Here is a tiny trained network, its code and every weight. The questions are about switching its units off for an input and a class, where a switched-off unit gives its printed mean instead of its output.

import numpy as np


def w(rows, s, z=0):
    codes = np.array(rows[::2]) - 128.0
    scale = np.full(codes.shape[1], s)
    scale[-1] = z or s
    return codes * scale


def f(y):
    return np.maximum(y, 0)


def log_softmax(a):
    a = a - a.max(-1, keepdims=True)
    return a - np.log(np.exp(a).sum(-1, keepdims=True))


def net(x, mask):
    res = np.array(x, float).reshape(1, 4) / 4 @ E
    y = f(res @ A[0][:, :-1].T + A[0][:, -1])
    res = res + np.where(mask, y, B[0][:, -1]) @ B[0][:, :-1]
    return log_softmax(res[-1] @ U[:, :-1].T + U[:, -1])


A, B = {}, {}
E = w([
[56,109,157,169,159,158,229],'x0',
[167,108,128,230,17,148,112],'x1',
[154,226,129,84,67,152,166],'x2',
[196,125,251,215,147,84,147],'x3',
],0.012)
A[0] = w([
[106,185,127,54,120,156,152,231],'neuron 1',
[146,91,200,164,131,77,59,234],'neuron 2',
[240,135,144,143,63,138,152,255],'neuron 3',
[206,135,215,167,96,149,172,197],'neuron 4',
[84,120,147,128,184,163,81,226],'neuron 5',
[104,123,50,126,41,201,174,242],'neuron 6',
[202,99,139,133,226,49,82,182],'neuron 7',
[210,84,151,155,126,148,149,27],'neuron 8',
[71,35,112,118,148,143,100,91],'neuron 9',
[170,186,126,71,80,74,39,176],'neuron 10',
[103,99,164,47,241,98,155,132],'neuron 11',
[55,171,84,74,141,163,196,146],'neuron 12',
[203,145,120,77,128,116,94,115],'neuron 13',
[118,162,219,179,180,113,142,189],'neuron 14',
[123,178,71,112,186,166,166,78],'neuron 15',
[2,86,184,162,95,175,146,89],'neuron 16',
[175,152,93,71,144,91,79,248],'neuron 17',
],0.012,0.0037)
B[0] = w([
[152,129,124,42,141,218,93,220],'neuron 1',
[163,120,179,111,115,184,163,224],'neuron 2',
[151,209,177,174,74,119,88,241],'neuron 3',
[135,176,226,157,108,119,122,253],'neuron 4',
[56,121,101,120,110,99,166,192],'neuron 5',
[40,124,146,66,146,61,180,241],'neuron 6',
[77,128,129,71,88,136,133,206],'neuron 7',
[161,196,124,138,125,173,115,181],'neuron 8',
[93,79,170,90,79,119,138,211],'neuron 9',
[108,107,170,115,43,177,124,235],'neuron 10',
[85,117,106,96,253,89,178,251],'neuron 11',
[164,93,54,50,167,178,121,248],'neuron 12',
[114,128,128,123,83,180,97,188],'neuron 13',
[105,122,198,142,113,90,144,229],'neuron 14',
[157,131,116,117,151,131,113,194],'neuron 15',
[100,113,88,67,103,153,122,221],'neuron 16',
[103,106,136,77,72,126,122,219],'neuron 17',
],0.011,0.014)
U = w([
[39,54,130,103,155,25,202,253],'0',
[115,107,45,49,183,213,169,63],'1',
[176,71,77,177,168,88,122,10],'2',
[250,161,170,223,120,161,127,126],'3',
[176,142,52,131,150,98,97,14],'4',
[101,143,148,80,56,193,90,185],'5',
[89,227,157,151,125,53,122,33],'6',
],0.012,0.003)

Each question gives the input, the list of numbers given to net, and the class t.
The units are the neurons (one row each of A and B). Each row of codes is followed by its name. A weight is (code - 128) times the scale printed after its matrix; where a second scale follows, it is the last column's (A, B and U).
mask holds one flag per neuron, in row order. A switched-off neuron (its flag False) gives its mean, the last column of its row in B, instead of its output. The means were averaged over made-up inputs and are rounded, as every weight is.
A unit's drop is (log p(t) with every unit on - log p(t) with that unit switched off) / (log p(t) with every unit on - log p(t) with every unit switched off).
The circuit of an input: a set's keep is (log p(t) with only the set's units on - log p(t) with every unit switched off) / (log p(t) with every unit on - log p(t) with every unit switched off). Starting from the 12 units with the biggest drops (on a tie, the unit counted first), units are removed one at a time, each time the one whose removal leaves the highest keep (on an exact tie, the one counted first), for as long as the keep stays at least 0.8.
units of the circuit, in order: the units of the circuit, biggest drop first
top k neurons: the k neurons with the biggest drops, biggest first
drop when u is switched off: that unit's drop, to one decimal
input [7,6,5,-2], class 0: units of the circuit, in order => [neuron 6]
input [-7,-4,-7,1], class 0: top 3 neurons => [neuron 11; neuron 1; neuron 3]
input [-4,-4,-4,7], class 0: top 3 neurons => [neuron 11; neuron 1; neuron 14]
input [0,8,4,2], class 6: top 3 neurons => [neuron 6; neuron 12; neuron 1]
input [-1,-6,-4,-1], class 0: top 2 neurons => [neuron 11; neuron 5]
input [8,2,-3,8], class 3: top 2 neurons => [neuron 6; neuron 2]
input [7,6,6,-3], class 1: top 2 neurons => [neuron 12; neuron 14]
input [0,-2,-2,5], class 6: top 2 neurons => [neuron 6; neuron 12]
input [4,-6,7,7], class 6: top 2 neurons => [neuron 4; neuron 6]
input [7,6,-3,3], class 3: drop when neuron 10 is switched off => 0.1
input [-7,-7,5,-7], class 1: drop when neuron 12 is switched off => 0.2
input [2,7,4,-8], class 1: drop when neuron 12 is switched off => 0.3
